Below are the code and all the weights of a small trained network. Each question names an input and a target symbol and asks about switching units off, where a switched-off unit gives its printed mean instead of its output.

import numpy as np


def w(rows, s, z=0):
    codes = np.array(rows[::2]) - 128.0
    scale = np.full(codes.shape[1], s)
    scale[-1] = z or s
    return codes * scale


def norm(h):
    return h / np.sqrt((h * h).mean(-1, keepdims=True) + 1e-5)


def f(y):
    return np.maximum(y, 0)


def softmax(a):
    e = np.exp(a - a.max(-1, keepdims=True))
    return e / e.sum(-1, keepdims=True)


def log_softmax(a):
    a = a - a.max(-1, keepdims=True)
    return a - np.log(np.exp(a).sum(-1, keepdims=True))


def net(x, mask):
    ids = ['εζπστψ'.index(c) for c in x.split()]
    T = len(ids)
    res = E[ids] + P[:T]
    q, k, v = (norm(res) @ M[0].T for M in (Q, K, V))
    z = softmax(np.where(np.tri(T) > 0, q @ k.T / 4**0.5, -1e9)) @ v
    res = res + np.where(mask[0], z, O[0][:, -1]) @ O[0][:, :-1]
    y = f(norm(res) @ A[0][:, :-1].T + A[0][:, -1])
    res = res + np.where(mask[1:9], y, B[0][:, -1]) @ B[0][:, :-1]
    return log_softmax(norm(res)[-1] @ U[:, :-1].T + U[:, -1])


Q, K, V, O, A, B = {}, {}, {}, {}, {}, {}
E = w([
[40,247,113],'ε',
[89,122,68],'ζ',
[129,95,211],'π',
[45,125,124],'σ',
[61,80,200],'τ',
[88,201,101],'ψ',
],0.013)
P = w([
[253,154,59],'0',
[50,132,107],'1',
[55,98,123],'2',
[34,123,102],'3',
[65,110,131],'4',
[58,100,124],'5',
[39,82,135],'6',
[39,92,120],'7',
[55,114,129],'8',
[47,84,131],'9',
[24,63,120],'10',
[35,133,110],'11',
[88,180,150],'12',
],0.0066)
Q[0] = w([
[122,111,124],'H1',
[115,121,107],'H1',
[252,110,47],'H1',
[192,104,116],'H1',
],0.019)
K[0] = w([
[114,146,145],'H1',
[104,152,135],'H1',
[6,147,167],'H1',
[87,127,160],'H1',
],0.022)
V[0] = w([
[124,97,28],'H1',
[252,196,100],'H1',
[47,95,96],'H1',
[103,230,185],'H1',
],0.016)
O[0] = w([
[77,44,79,255],'H1',
[2,135,162,224],'H1',
[168,73,102,145],'H1',
[127,135,225,103],'H1',
],0.02,0.0032)
A[0] = w([
[164,87,210,146],'N1',
[135,173,126,8],'N2',
[252,153,127,133],'N3',
[106,204,114,55],'N4',
[119,83,120,99],'N5',
[130,183,53,251],'N6',
[139,181,115,63],'N7',
[100,161,175,152],'N8',
],0.023,0.0028)
B[0] = w([
[200,81,147,149],'N1',
[94,156,96,141],'N2',
[34,3,191,249],'N3',
[161,105,74,162],'N4',
[168,142,177,173],'N5',
[159,239,68,183],'N6',
[127,220,93,152],'N7',
[219,151,124,203],'N8',
],0.027,0.011)
U = w([
[161,148,204,66],'ε',
[5,182,38,3],'ζ',
[109,208,102,192],'π',
[163,117,67,134],'σ',
[79,127,164,212],'τ',
[24,198,191,68],'ψ',
],0.013,0.005)

Each question gives the input, a string of symbols that net reads in full, and the target symbol t.
The units are the heads (4 rows each of Q, K, V and O) and the neurons (one row each of A and B). Each row of codes is followed by its name. A weight is (code - 128) times the scale printed after its matrix; where a second scale follows, it is the last column's (O, A, B and U).
mask holds one flag per unit, heads first, then neurons. A switched-off unit (its flag False) gives its mean, the last column of its rows in O or B, instead of its output. The means were averaged over made-up inputs and are rounded, as every weight is.
A unit's drop is (log p(t) with every unit on - log p(t) with that unit switched off) / (log p(t) with every unit on - log p(t) with every unit switched off).
The circuit of an input: a set's keep is (log p(t) with only the set's units on - log p(t) with every unit switched off) / (log p(t) with every unit on - log p(t) with every unit switched off). Starting from all 9 units, units are removed one at a time, each time the one whose removal leaves the highest keep (on an exact tie, the one counted first), for as long as the keep stays at least 0.8.
circuit, biggest first: the units of the circuit, biggest drop first
k most important neurons: the k neurons with the biggest drops, biggest first
drop of u: that unit's drop, to one decimal
input ε σ π τ τ τ ε ζ ψ σ τ ζ σ, target ε: circuit, biggest first -> [H1 N8 N1]
input ε ψ σ π ζ ζ π ψ σ σ σ, target ε: circuit, biggest first -> [H1 N3 N1]
input ε τ ζ ζ ψ ε τ, target ε: circuit, biggest first -> [N3 N1 H1]
input σ τ σ τ ζ ε π σ ε, target σ: 2 most important neurons -> [N3 N5]
input ψ τ σ π τ π ψ, target ψ: most important neuron -> [N3]
input ε τ ε τ ζ ψ, target ε: 2 most important neurons -> [N3 N8]
input π σ τ τ σ σ ζ, target π: 2 most important neurons -> [N3 N8]
input π σ τ ψ τ τ ζ σ ψ τ σ π, target π: drop of H1 -> 0.8
input ζ ζ π σ ζ, target ζ: drop of N3 -> 0.4
input ε τ σ ψ ε σ τ π σ π ψ ψ ε, target ε: drop of N2 -> 0.0
input ε σ ε ψ, target ε: 2 most important neurons -> [N8 N3]
